Below is a small trained network, with its code and all its weights. Each question gives an input and a class and asks what happens when units are switched off, that is, made to give their printed mean instead of their output.

import numpy as np


def w(rows, s, z=0):
    codes = np.array(rows[::2]) - 128.0
    scale = np.full(codes.shape[1], s)
    scale[-1] = z or s
    return codes * scale


def f(y):
    return y / 2 * (1 + np.tanh(0.7978845608 * (y + 0.044715 * y**3)))


def log_softmax(a):
    a = a - a.max(-1, keepdims=True)
    return a - np.log(np.exp(a).sum(-1, keepdims=True))


def net(x, mask):
    res = np.array(x, float).reshape(1, 6) / 4 @ E
    y = f(res @ A[0][:, :-1].T + A[0][:, -1])
    res = res + np.where(mask, y, B[0][:, -1]) @ B[0][:, :-1]
    return log_softmax(res[-1] @ U[:, :-1].T + U[:, -1])


A, B = {}, {}
E = w([
[136,110,144,136,154,136],'x0',
[207,53,161,120,129,78],'x1',
[52,177,104,125,95,28],'x2',
[81,81,249,131,176,84],'x3',
[118,189,194,179,8,149],'x4',
[77,92,181,20,83,218],'x5',
],0.012)
A[0] = w([
[91,143,195,146,217,131,4],'N0',
[162,180,148,146,96,146,87],'N1',
[117,110,128,146,134,134,73],'N2',
[95,134,95,128,142,67,53],'N3',
[144,94,112,146,142,133,3],'N4',
[153,149,140,128,136,140,108],'N5',
[114,80,249,93,97,151,93],'N6',
[192,72,140,116,167,139,87],'N7',
[134,127,124,152,124,138,65],'N8',
[209,42,105,130,161,149,99],'N9',
[145,145,126,165,98,127,78],'N10',
[110,165,95,69,123,204,85],'N11',
[166,113,122,126,145,136,60],'N12',
[192,62,105,116,138,137,95],'N13',
[124,146,37,109,91,63,78],'N14',
[161,187,117,181,50,162,85],'N15',
[110,146,75,80,127,214,48],'N16',
[127,121,179,111,114,132,7],'N17',
[145,159,132,154,86,132,42],'N18',
[116,131,148,129,141,131,77],'N19',
],0.015,0.0072)
B[0] = w([
[128,74,134,186,162,121,175],'N0',
[118,165,161,138,118,124,173],'N1',
[125,126,129,128,138,130,124],'N2',
[151,110,98,120,138,63,173],'N3',
[122,135,129,132,156,142,138],'N4',
[130,142,140,110,115,138,133],'N5',
[65,71,250,65,68,86,250],'N6',
[152,135,152,93,173,148,203],'N7',
[100,151,136,111,139,135,127],'N8',
[177,165,144,95,212,197,225],'N9',
[123,174,141,122,139,122,156],'N10',
[137,82,80,135,76,177,206],'N11',
[162,140,142,128,134,144,147],'N12',
[155,164,132,93,168,163,194],'N13',
[118,170,105,76,124,97,200],'N14',
[137,198,146,199,91,154,218],'N15',
[114,82,58,123,80,202,201],'N16',
[102,119,141,135,110,114,152],'N17',
[120,161,141,143,138,129,160],'N18',
[141,109,132,139,123,130,131],'N19',
],0.013,0.018)
U = w([
[91,51,240,80,92,103,156],'0',
[119,35,125,243,224,65,120],'1',
[120,84,48,107,66,192,186],'2',
[192,114,158,81,224,165,187],'3',
[136,145,36,94,157,10,2],'4',
[130,203,146,206,88,121,109],'5',
],0.011,0.002)

Each question gives the input, the list of numbers given to net, and the class t.
The units are the neurons (one row each of A and B). Each row of codes is followed by its name. A weight is (code - 128) times the scale printed after its matrix; where a second scale follows, it is the last column's (A, B and U).
mask holds one flag per neuron, in row order. A switched-off neuron (its flag False) gives its mean, the last column of its row in B, instead of its output. The means were averaged over made-up inputs and are rounded, as every weight is.
A unit's drop is (log p(t) with every unit on - log p(t) with that unit switched off) / (log p(t) with every unit on - log p(t) with every unit switched off).
The circuit of an input: a set's keep is (log p(t) with only the set's units on - log p(t) with every unit switched off) / (log p(t) with every unit on - log p(t) with every unit switched off). Starting from the 12 units with the biggest drops (on a tie, the unit counted first), units are removed one at a time, each time the one whose removal leaves the highest keep (on an exact tie, the one counted first), for as long as the keep stays at least 0.8.
circuit, biggest first: the units of the circuit, biggest drop first
most important unit: the unit with the biggest drop
top k neurons: the k neurons with the biggest drops, biggest first
drop when u is switched off: that unit's drop, to one decimal
input [6,-7,-5,3,0,0], class 0: top 2 neurons	(N9, N15)
input [-6,-3,5,7,-7,-4], class 1: circuit, biggest first	(N0)
input [-7,-5,-8,2,-2,7], class 2: top 2 neurons	(N16, N11)
input [-3,6,-6,-5,3,5], class 3: top 2 neurons	(N9, N13)
input [-7,-4,5,8,0,-8], class 1: top 2 neurons	(N0, N13)
input [3,-7,1,-5,-5,-5], class 4: top 2 neurons	(N14, N3)
input [-7,-4,7,-4,6,5], class 5: top 2 neurons	(N15, N1)
input [-7,7,7,-5,3,-2], class 4: top 3 neurons	(N14, N3, N6)
input [-6,-4,3,2,0,-1], class 4: top 2 neurons	(N6, N15)
input [-1,5,7,-4,-4,6], class 2: top 3 neurons	(N6, N10, N7)
input [6,2,-4,-6,-1,6], class 2: top 2 neurons	(N16, N11)
input [-2,-3,-8,-7,-7,4], class 2: drop when N11 is switched off	2.3
input [-4,-4,0,1,8,1], class 5: drop when N15 is switched off	0.3
input [3,-1,5,-2,6,5], class 5: most important unit	N15
input [-3,-5,3,1,2,3], class 2: drop when N6 is switched off	0.3
